Look-ups in named tables: a row name and a column name give one cell, copied from the table.

Pazugum:
columns: Poden, Rudamod, Pefedog, Potumu, Vupe, Rek, Visaset, Retiva, Fuf, Funita
Lado: [2849, 6713, 1634, 5434, 3904, 6809, 7594, 5688, 4885, 4737]
Nuti: [5626, 6382, 3777, 3420, 3253, 1195, 5597, 6590, 3706, 3695]
Tuse: [4180, 2366, 4373, 5691, 3370, 4724, 3808, 4766, 4167, 4346]
Bap: [3693, 7087, 2807, 3638, 3244, 2206, 7467, 5370, 4438, 3699]
Tazudu: [3731, 1140, 5409, 6721, 5033, 7025, 901, 1934, 3757, 5878]

What is the Vupe of Bap in Pazugum?
3244
What is the Funita of Tazudu in Pazugum?
5878
What is the Rudamod of Tazudu in Pazugum?
1140
What is the Poden of Nuti in Pazugum?
5626
What is the Pefedog of Tazudu in Pazugum?
5409
What is the Rudamod of Tuse in Pazugum?
2366
What is the Potumu of Tazudu in Pazugum?
6721
What is the Rek of Lado in Pazugum?
6809
What is the Retiva of Tazudu in Pazugum?
1934
What is the Retiva of Lado in Pazugum?
5688
What is the Funita of Tuse in Pazugum?
4346

Pak
|  | Nupal | Gaf | Maboz | Rov | Kun | Rur |
|---|---|---|---|---|---|---|
| Vuf | 148 | 144 | 98 | 210 | 154 | 67 |
| Fub | 235 | 199 | 221 | 162 | 72 | 82 |
| Neru | 78 | 148 | 158 | 153 | 96 | 29 |
| Sen | 146 | 86 | 214 | 66 | 72 | 208 |
| Tid | 30 | 58 | 183 | 211 | 83 | 81 |
| Zek | 108 | 53 | 122 | 79 | 104 | 160 |
| Rekado | 208 | 118 | 116 | 202 | 83 | 161 |
| Norufi | 127 | 73 | 78 | 206 | 85 | 211 |
| Tiv | 219 | 109 | 52 | 56 | 218 | 183 |
| Bizigol | 188 | 64 | 62 | 74 | 59 | 191 |
| Das | 181 | 169 | 46 | 165 | 202 | 30 |

What is the Gaf of Bizigol in Pak? 64
What is the Nupal of Zek in Pak? 108
What is the Rur of Zek in Pak? 160
What is the Rur of Fub in Pak? 82
What is the Nupal of Tid in Pak? 30
What is the Gaf of Tiv in Pak? 109
What is the Maboz of Vuf in Pak? 98
What is the Maboz of Bizigol in Pak? 62
What is the Rov of Das in Pak? 165
What is the Rov of Tiv in Pak? 56
What is the Nupal of Vuf in Pak? 148
What is the Rov of Vuf in Pak? 210
What is the Rov of Bizigol in Pak? 74
Row with the largest Gaf: Fub

Dul =
columns: Nutu, Tum
Kefa: [5.918, 4.850]
Kupal: [6.987, 7.158]
Kup: [5.206, 7.041]
Pib: [8.015, 7.079]
Zum: [4.535, 3.965]
Sul: [3.554, 3.413]
Nak: [8.121, 1.088]
Lesag: [5.961, 1.926]

What is the Tum of Kup in Dul?
7.041
What is the Nutu of Lesag in Dul?
5.961
What is the Nutu of Kupal in Dul?
6.987
What is the Nutu of Zum in Dul?
4.535
What is the Nutu of Pib in Dul?
8.015
What is the Nutu of Kup in Dul?
5.206
What is the Tum of Pib in Dul?
7.079
Which row has the largest Tum? Kupal

Table Bakil
cols = Bonut, Vamafu, Lurenat, Zamave, Buru, Vak, Zib, Buguza, Gedemi, Vovegu
Tid: [72073, 77376, 50989, 57132, 56253, 52421, 69879, 58471, 50367, 64970]
Tugiba: [64978, 50206, 59840, 48355, 74450, 28990, 72069, 74203, 81889, 61528]
Tamudib: [61431, 63791, 57311, 48355, 42337, 67331, 64403, 51320, 44885, 61528]
Biv: [49015, 81257, 54782, 79076, 68027, 73721, 42501, 78493, 64072, 49484]
Bibo: [75621, 67672, 45931, 61521, 61605, 71591, 67688, 62762, 53108, 47763]
Diz: [79168, 36621, 77542, 58230, 48760, 54551, 55642, 58471, 61331, 73573]
Sova: [66752, 48265, 44667, 49452, 51971, 88631, 53452, 89935, 58590, 23675]
Pivotug: [33051, 65732, 75013, 64813, 60534, 82241, 67688, 64192, 73666, 56367]
Rokimub: [50789, 38562, 53518, 61521, 57323, 58811, 52357, 58471, 53108, 61528]
Relor: [41920, 71554, 57311, 51646, 58393, 58811, 58927, 54181, 44885, 54646]
Piv: [52562, 79316, 57311, 59327, 58393, 41770, 57832, 65622, 58590, 77014]

Vamafu of Biv: 81257
Buru of Bibo: 61605
Gedemi of Biv: 64072
Bonut of Tamudib: 61431
Buru of Diz: 48760
Vamafu of Bibo: 67672
Vak of Tid: 52421
Gedemi of Sova: 58590
Zamave of Pivotug: 64813
Vovegu of Tid: 64970
Vamafu of Piv: 79316
Vak of Bibo: 71591
Buru of Sova: 51971

